After every row comes roughly how far along a hidden order it lies, from 0 to 20.
(in the rows, 100 means zero)
[129 101  96 114 105  93  97  95 104 107  91 122 102  95 109  91 104  94
 100 103  86  96  94  97 109  92 100 100  96 113 104 107 104 119 101 100
  82  64 105  99 109  99  99 105 103  95 110 100  88  92 122  72 114  62
 104 106 103 107  96 102 102 103 112 107 103 104 102 117 103 109  98  95
  93  35 115 100 109 103 101 106 106 103  98  99  95  92  99 106  84 103
  97 109  65  96  93 107  94  95  97 101 105  97 101  99  93  99 108 112
  88 101  99 107 170  97  86 101 105 101  97 100  35 102  99  96 101 109] | 15
[101  96 101  69 102  93  77 109  79 101 102  99  95 102 101 107 105  94
  90  94  97 103 104 103 106 109 107 102  99  60  81  99 111  86 102 101
 129 109  99  82  94 104 114 100 102 103 103 100 110 117  89 128  97 112
  96  96  95  93 103  94 101  94 101 104 100 100  99 101  97  96 102 100
 105 121 100  98 104  97 101  95  88  89  98 104  99 111 102 119  98  95
  98  92 144 105  98  95  99 102 109 108  91 108 101 101  77  95  97 108
  98  99  92  81  33 103 115 104  89 102  96  98 157 106 101 106  41 122] | 11
[124 101  97 109 105  95 102  94 102 107  92 117 101  96 109  89 103  94
 101 105  86  95  94  98 107  92 100 101  96 113 108 111 102 126 101 100
  86  73 105 104 109  98 100 102 106  99 104 100  78  94 114  86 110  69
 102 105 100 106  97 106 105 100 116 106 102 106 103 117 103 110  97  96
  99  26 111 101 106 104 101 107 111 111  99  99  95  92 100 102  91 103
  95 108  73  97  93 104  95  94  96  99 105  93 101  99  95  97 105 118
  77 103 109 104 172  96  86 102 105 102 100 100  34  98 100  97 106 111] | 16
[116  95  95 130  98 106  71  93 120 106 110 115 111 103 105  80 100  99
  88  96  97  98 102 100  93 106 108  97  99  85 102 108  96 126  97 100
  88  81 103 114  99 100  94 105 101  87 108 100 129  83 110 105  99  99
  85  96 100 102  97 105 102 102 111  92 103 102 108  80 103 112  95  98
 113  67 117  88 116 101 102 105 113 105 101 101 102  91 107  88  57  94
  94 108  89  99  96 104  98 104  92  99 102  85 100 106 107 106  93 124
  93 109 109 117 119  98  78  94  99  99  99  92  97 109 101  98 113 102] | 20
[121 102  98 125 108  87  78  93 103 106  97 115  99  99 105  90 102  95
  97 106  89  96  96  98 107  92 100 100  97  96 110 115 101 123  99 101
 100  79 106 109 110  99 100 104 106  96 109 101  91 104 113  77 106  66
  99 102 101 104  95 102 103  98 115 106 104 109 109 113 102 105  97  95
 105  22 111 101 108 104 102 104 111 110  98 101  93  93  97 100  72  99
  96 107  77  97  93 112  95  97  94 101 103  84  99 108 100  98 103 119
  97 103 111 101 144  98  96 101 117  98 102 101   8  95 101  97 122 116] | 17
[120  99  98  89 108  99 114  97 101 105  93 120 104  93 118  88 105  87
  99 110  86  91  94  98 107  87 104  99  94 107 106 108 109 130 103 100
  72  73 105 110 111 101  96  97 105  95  89 100  87  87 114  79 103  96
 100 105  99 107  95 111 108  96 113 108 101 103 103 107 104 113  96  99
  98  17 110  90 111 103  98 110 103 113  98  98  96  91 104  93  85 101
  94 112  87  97  97 103  94  98  98 101 104  87 102 100  96  95 105 109
  83 101  94 106 169  97  81 103 104 105 100 100  44 103 101  96 135 113] | 16
[ 79 100 106  71  95  93 128  99  94  92  80  75  95 100 102 126  93  94
 111 106 103  99 101 100  78  85  93  98  98  81 100  74  84  83 100  99
  95  98  95 102 101  97  98  85  85  98  93  99  91 117  89 117 104 107
 104 100 101 100  99 104  95  98  91  94  97  97  95 108 101  94 102 106
  97 189  75 102  82 100 100 102  95 123  99  93 108 100 101  95 117 108
 106  97  99 102 113  90 101  98 100  94  99  86 100  97 105  99  98  72
 105  93  99 104 100 101  92 102 101  96 105 103  80  90 101  99 124  92] | 0
[101  96 101  68 104  97  77 104  78  98 108 106  99 102 101  96 109 100
  86  94  96 100 106 102 113 107 111 102 101  67  83 110 114  94 103 101
 106 117  98  90  98 104 111  97 101 102  98 100 103  95  91 121  88 142
  93  96  89  95 103  94 103  83  92 102 101  99  98  91 101 105 102 101
 107  51 115  98 112  97 101  99 100  72  96 102  98  92 102 112  90  93
  97  95 142 105 103  90 102 104 107  98  89 110 100 105  81  91 100 105
  95  97  87  86  49 100 112 103  83 106  95  93 170 102 101 106  70 119] | 13
[ 84  99 102  88  95 121 162 106 101  91  96 114  99  91 100 115 100  91
 112 107 113 100 102  98  87  83 100  97 101 148  94  96  94  83 102  96
  75  90  99 103 104  94  88  97  90 126 103  98 113 104  97  86 100 134
 104 107  99 101  98 112 103 114  84 107  97  95  95  86 102  96  95  92
  86 127 104  90  98 102  93  99  81  99 104  97 102 109 101  84 124 101
 101 106 109  98 103 111 105 101  99 108 106 121 102  86 107  95 115  90
  93  95  81 105 100  99  64 101  98  99 103 114  50 103  98  94 146  89] | 2
[ 94  99 107 102 103  99  99 107  89  99  91  84 102 100  96  97 101  99
  98  95  98 108 100  98  99 106 100 102  98  85 101  87 113  85 104 100
 111 124 101  87  99 107 103 105 111  95 101 100 103 108  93 114  86 104
 102  99 101  95 101 103  97  86 108  97  99  90  88 135  95  97 100 107
  91 118  88  99  87  97  97 102  79  79  95 104 104 132  95 113  89  99
 105  88  76 105 105  95 101  99 109  89  95  99 101 100 105 105  99  68
 101  97 101 107  69 105 108  95 101  97  92 104 173 104  98  99  60  73] | 4
[121  95  99 143  98 105  70  94 124 104 110 115 110 101 107  80 101 100
  91  97  97  97 103 100  93 106 109  98  98  82  99  97  97 127  97 100
  86  74 102 110 100  99  93 104  97  85 112 100 132  85 109  99 101  87
  84  96 102 104  96 103 102 104 111  93 103 103 107  84 104 107  96  97
 111  92 119  87 116 100 102 105 109 104 100 100  94  94 107  91  62  95
  94 108  82  98  96 108  98 104  92 100 102  87 100 106 106 108  95 125
  92 108 107 115 121  98  81  94  95  99  98  91 152 113 101  98 113 104] | 20
[ 82 101 104  90  99  96 132 101  93  94  93  84  95  99  97 120  95  99
 111 111 106  99 102  97  89  92  97 100 103 100 104  81  89  88 101  99
  75 110  96 116 100  94  93  89  82 100  84  99  85  94  89  95  98 104
 106 107  95 100  97 106 100  98  83  95  99  87  96  95 102  96  98 101
 104 141  67 101  77 100  99 102  97  90  99 100 110  93 100  78 117 104
 103 101  96 102 108  88 105  97  96  85 103  94 100  99 109  97 107  73
 106  85 101 112 108 100  77 100  97  97 104 106  69  87 101 101 157  94] | 0
[112  94  94 130  93 107  66  92 124 107 109 110 112 103 109  77  99 101
  92  94 100  96 101 102  93 100 104  97  99  78 104 103  89 121  97 101
  95  75 102 103  97  99  96 107 104  79 114 100 132  94 106 119 107  98
  87  93 105 101  97 103 100 106 108  98 101 103 109  86 103 109  97  99
 112 122 121  98 121 101 103 104 108 127 101 100  95  91 108  92  73  94
  94 106  84  99  94 103  96 105  93 104 100  91 101 102 104 109  91 124
  95 110 113 115 110  98  84  95  98 101 100  98  90 107 101 100 101  99] | 20
[108  94  98  45 101 107  97 101  98  95 103 115 103 101 103  93 106 100
  97  90 100  97 105 103 112 108 113 100  99  66  84 101 113  91 103 100
 101 104  97  85  98 105 108  98  97  99 104 101 108  97  95 119  94 146
  93  96  93  95 102  96 101  83  83 101 102 103  96  95 102 103 101 104
 102  76 127  98 117  98 104  97 107  74  95 102  97  92 102 103 101  94
  98  97 131 103 108  92 103 103 113  99  90 117 100 100  85  92  96 103
  93 101  86  78  43  99 105 103  73 108  96  92 182 105 101 109  65 105] | 15

[123 111  59  99  71 105 118 122 116  91 101  87  82 100  96 116 117 103
  84  89  94 112  78 111  83 102  96  96] | 8
[119  98  84  96  90  97 104 119 123 103 142  96 100 117 107 107  87  86
 140  78  69  82  85 103  73 123  94  94] | 16
[109 113 100 105  66 102 120 112 107 100 125  90  98 110  95 123 124 104
 115  68  98 120  80 104  83 116  87  97] | 6
[116 106  73 112  97  95 100 108 130  88 126 101  87 113 100  96  91 103
 104  80  98 100  97 119  89  94 118 107] | 18
[111  89 102 107 124 108  94 107 103 107 119  90 101 126 101  97  90  88
 112  75  75  90  89  99  92 119 113 122] | 14
[ 94 105  24 112 123 102  91 109 102 100 138  91 104 108 105  99 100  85
 126  83  66  78  89 107  93 127 101  98] | 18
[106  91 109 108 126 110  92 113 111 106 104  90 102 124 100 104  91  88
 110  77  80  90  88 100  94  98 100 123] | 13
[109  94  51  98 120  89 114 110 103 107 131  88  99 115 106  97  87  85
 123  82 105  86  83 104  90  98 113  95] | 17
[113  98  47 113 120  88  98 120 125 111 131  90 100 114 107  98  91 101
 126  83  72  81  98 101  83 118 107 118] | 18
[119 105  45 113 110  91 107 119 119 104 103  98  93 114 102  98 102  99
 107  76  88  90  80 107  88 108  94 115] | 10
[111 106  45 102  96  94 123 113  92 110 108 103 103 117  94 109 124 103
 125  60  82  90  80  88  88  98  95 106] | 0
[115 102  67 110  90  92  96 123 138  86 110  89  88 109  99  96  93  95
 117  84  77  85  83 120  83  92 120 106] | 19
[113 106  61  99  96  96 108 103 135 103 121  87  91 111 102  93  93 102
 110  72  78  91  83 116  83  93 123 106] | 19
[100 106  30 114 120  95  92 108  97 110 149  92 105 100 106 105  91  84
 131  92  63  71 103 107  94 129  97 102] | 19
[111 117  74 105  64 100 109 109 103 102  95  92  83 116  93 107 124 101
  93  88  93 115  80  98  94 105  84 113] | 5
[108 109 104 114 117  91  89 105 107 108 139 101 105 105 106 108  93  99
 128  98  70  91 105  91  61 127 101 110] | 19
[125 106  49 103 111  95 116 123 107 104 140  93 100 100  99 110  98  94
 132  50  98  82  93 101  90  96 101 108] | 6
[110 106  28 113 120  97 100 107 101 102 138  92 105 106 106  99  95  86
 133  85  70  88  94  91  68 101  97 106] | 19
[117 108  47 103  94  92 123 109  99 107 120  91 103 122  98 115  92  99
 124  55  76  84  98  94  91 115  90 108] | 3
[105 121  40 102  93  83 121 110  93 109 115 104 102 117  94 109 125 103
 126  56  82  86  74 107  95 116  98 103] | 0
[125 114  54 109  92 103 119 124 118  89 111 102  82 115  98 114 113 102
  89  67  97 109  70 114  79 101  98 114] | 9
[110 113  61 102 105  91 120 114  97 102 126 103 105 120 102 117 114 100
 127  56  83  90  80  93  89 114  95 102] | 2
[106 105  98  99  97  92  98 125 127  86  98  86  88 112  99  90  98  94
 113  81  97 103  81 105  88  90  96  97] | 17
[126 101  55 112 118 107 104 121 123 103 104  89  93 121 104  96  85 101
 114  78  99  89 100 108  95 107  97 110] | 12
[124 107  66 113  95  99 102 106 128  86 105  89  88 114 100 109  97  96
 116  88  81  99  97 106  89  93 117 110] | 16
[110 106  27 112 116  81 100 118 103 112 162 100  99 109 102 116  90  85
 142  73  70  66  86 100  90 120  93 107] | 19
[109 105  96  98  95  98  93 107 105 111 142  88 106 104 102 100 102  85
 113  76  69  91  91  91  95 130  98 108] | 18
[112 104  63 112  96  98  91 108 134 105  97  88  97 113  99 108  95  95
  94  83  67 103  95 106  99 100 119 107] | 19
[111 109  67 106  91 106 114 109 107  94 112  89  86 112  94 105 123 100
  78  72 100 122  74 100  84 105  94  98] | 6
[121 104  61 117 114 109 108 118 105 103 104  89  92 117 104 113 100 101
 108  89 104  90  86 107  92 100 107 115] | 11
[112 107  99 103  93  84 124 116 100 101 126  83  94 121 102 126 122 102
 123  86  81  87  80 105  89 114  97  97] | 1
[105 102  49 105 101 104 116 104 101  96  66 101  85 110  94 121 127 101
  86  72  99 119  82  95  85 104  84 110] | 5
[119 104  97  99  96  92 110 104 128  86 100  87  90 111 101 105  92  95
 111  80  79 101  84 119  88 100 117  99] | 16
[113  91  57 113 122 112  98 120 126 107 109  88  97 119 104 108  89  86
 119  92  80  89 100 105  89 113 114  98] | 16
[104  97  45 116 127 105  92 113 121 111 125  87  95 111 105  99  99  88
 125  83  66  89  98  92  76 126 108 111] | 17
[118 115  44 111  82 103 119 117 115 101 106  90  91 113 101 106 116  98
 105  72 101  95 100 105  94 100  97  97] | 8
[125 105  68 113  93 101 111 131 126 101 127  87  95 102 100 111  88  98
  93  70  85  88  83 120  88  91 114  96] | 15
[122  95  47 108 118 109 102 122 129 102 111 100  93 116 104  95  86  87
 116  81  80  87 100 109  90 112 115  96] | 15
[118 106  55 112 101 109 109 121 102 101  95  90  96 116 102 106 106  94
 104  77  97  90  81 105  95 111  97 116] | 10
[107 107  57 100  93 105 100 107 106 102 125  89 102 124  98 107  95  94
 117  86  99  89  90  96  95 114  97 117] | 8
[104  93 112  99 121 107  91 115 117 100 127  99 106 122 103  99  96  85
 122  79  66  84  86  94  94 120  99 115] | 17
[120 120  92 108  93  96 113 116 107 102 138  93  88 101 100 118 119 103
 111  68  96  96 100 103  89 100  83 109] | 6
[110 114  45  97 100  90 124 112  94 109 134  90 105 122  95 119  93 100
 116  57  99  90  79  91  92 115  94 107] | 1
[106 105 101  99  99  86 107 111  95 124 107  87 100 105  93 121 125 101
 123  94  80  91  75  84  90 118  94 106] | 0
[113 109 121  99  79  89 119 123 116  92 105  87  82 116  97 114  92 102
  90  62 101 113  78 111  82 103  96 113] | 8
[114 106  53 106  94  90 124 116  98 103 125  85 101 121  95 122 120 103
 113  46  83  88  74  97  94 112  93 107] | 2
[109  93  47  99 125  93  93 116 129 110 112 102  99 120 104  95  91 101
 114  86  77  93  82 100  86 118 109 127] | 17
[115 114  52 108  92  92 118 120 104 100 116  81  98 100  94 104 121 102
 109  61  85  88  84 104  97 102  97  99] | 3
[112  90  46 106 124  92 109 104 116 106 118  90 101 121 101  98  88  88
 116  89  98  92  87  99  93 119 114 122] | 14
[127 113 103 113  94 105 107 106 123  86 102 102  83 113  99 109 105 101
  88  73 101 104  81 106  92  98  97  97] | 12
[108 104 108 110  91  98  89 132 133  85 102  89  91 110  98  93  93  93
  91  90  99 109  99 104  82  97  97 111] | 20
[123 108 100  94  96 104 113 129 123 102 112  86  84 113 101  96 102  94
  92  79  97  99  98 122  93  93 112 112] | 14
[107 104  29 110 122  84  96 114 111 111 156  91 104  99 106 106  92  85
 124  82  88  69  92  96  67 125  96 111] | 18
[105 101  98 113 120 103  91 107 116 108 131  92 105 106 106 100  98  84
 118  85  99  79  88  94  72 121 107 114] | 19
[113 107  57 101  99  86 126 109  97 106 116 101 101 117  95 122 124 102
 130  59  74  88  79  90  92 117  91 106] | 1
[105 108   5 111 122 103  93 110 114 111 134  90 105 107 107 109  99 100
 123  80  98  79  87  93  78 125 106 117] | 17
[106  98 103  98 122  98 112 109 102 112 135 100 107 102 102 113  89  85
 134  77  66  70  97  97  90 125  94 114] | 17
[124 106  66  99  95  99 103 125 129  88 103  90  85 116 102 108  96  96
 100  77  83  99  84 121  92  90 118 109] | 16
[110 102  67 107  90  94 110 107 135  86 131  87  93 115 100  97  92  95
  93  90  97  86  81 106  80  95 122 106] | 20
[105 119 105 102  92  81 106 108  92 109 111  87  95 119  94 125 125 103
 117  59  83  91  74  90  92 114  95 105] | 0
[117  94 100  99 125 105  98 118 106 102 136  90 100 122 103 102  89  89
 123  72  74  88  85 108  87 118  97 121] | 14
[109  94  35 111  93 102  93 112 116 111 123  96 106 113 105 103  93 102
 125  87  99  81  88  93  81 124 108 115] | 17
[104 108  31  99  90  95  96 110 109 102 156  93 106 103 103 108 100  84
 132  84  64  68  95  91  68  92  98  95] | 19
[106 105  69 113  82  93 112 126 123  87 121  88  83 115 102 104 108 101
 110  77  90 105  83 118  87  97 106 113] | 11
[111 118  54 105  97  92 110 115  76 101 107 100 103 122  96 105 120  99
 112  73  83  83  79  98  91 110  97  98] | 2
[110  92  51 105 126 108  97 116 109 105 113  90 100 102 101  97  89  90
 117  75  78  90  88 100  94 114 113  99] | 12
[109 113  60 106  66 105 116 110 103  94  90 101  97  97 101 105 122 102
 110  70 100 122  81 101  84 103  88 113] | 6
[107 117  51 100 100  86 108 115  93 105 116  85 102 102  94 126  95 103
 113  94  82  91  82  93  96 116  95 104] | 0
[123 106  64  95  94 101 105 126 123  87 129 101  85 107 100  96  99  96
 100  81  84 100  79 107  83  93 109 110] | 15
[110  90  47 108 126 105 109 117 118 102 122  89  98 126 104  99  91  92
 122  75  99  89  85  98  88 124 115 122] | 15
[112 102  59 110  88  94  94 128 137  87 110  89  97 109  99  96  94  94
  90  90  78  91  81 108  92  94 120 106] | 20
[111 116  60 104  66 100 122 107 104 102 100  92  85 110 101 125 121 103
  96  60 101  92  79  99  78 107  82 107] | 5
[122 110  50 111 100 104 117 108 120 102 110 102  91 112 102 105  91  97
 109  70  89  94  81 105  89 109 101 113] | 9
[106 117  53 103  95  94 120 114 104 105 111  84 102 121 101 120 125 100
 110  61  86  92  76 104  95 113  96 107] | 1
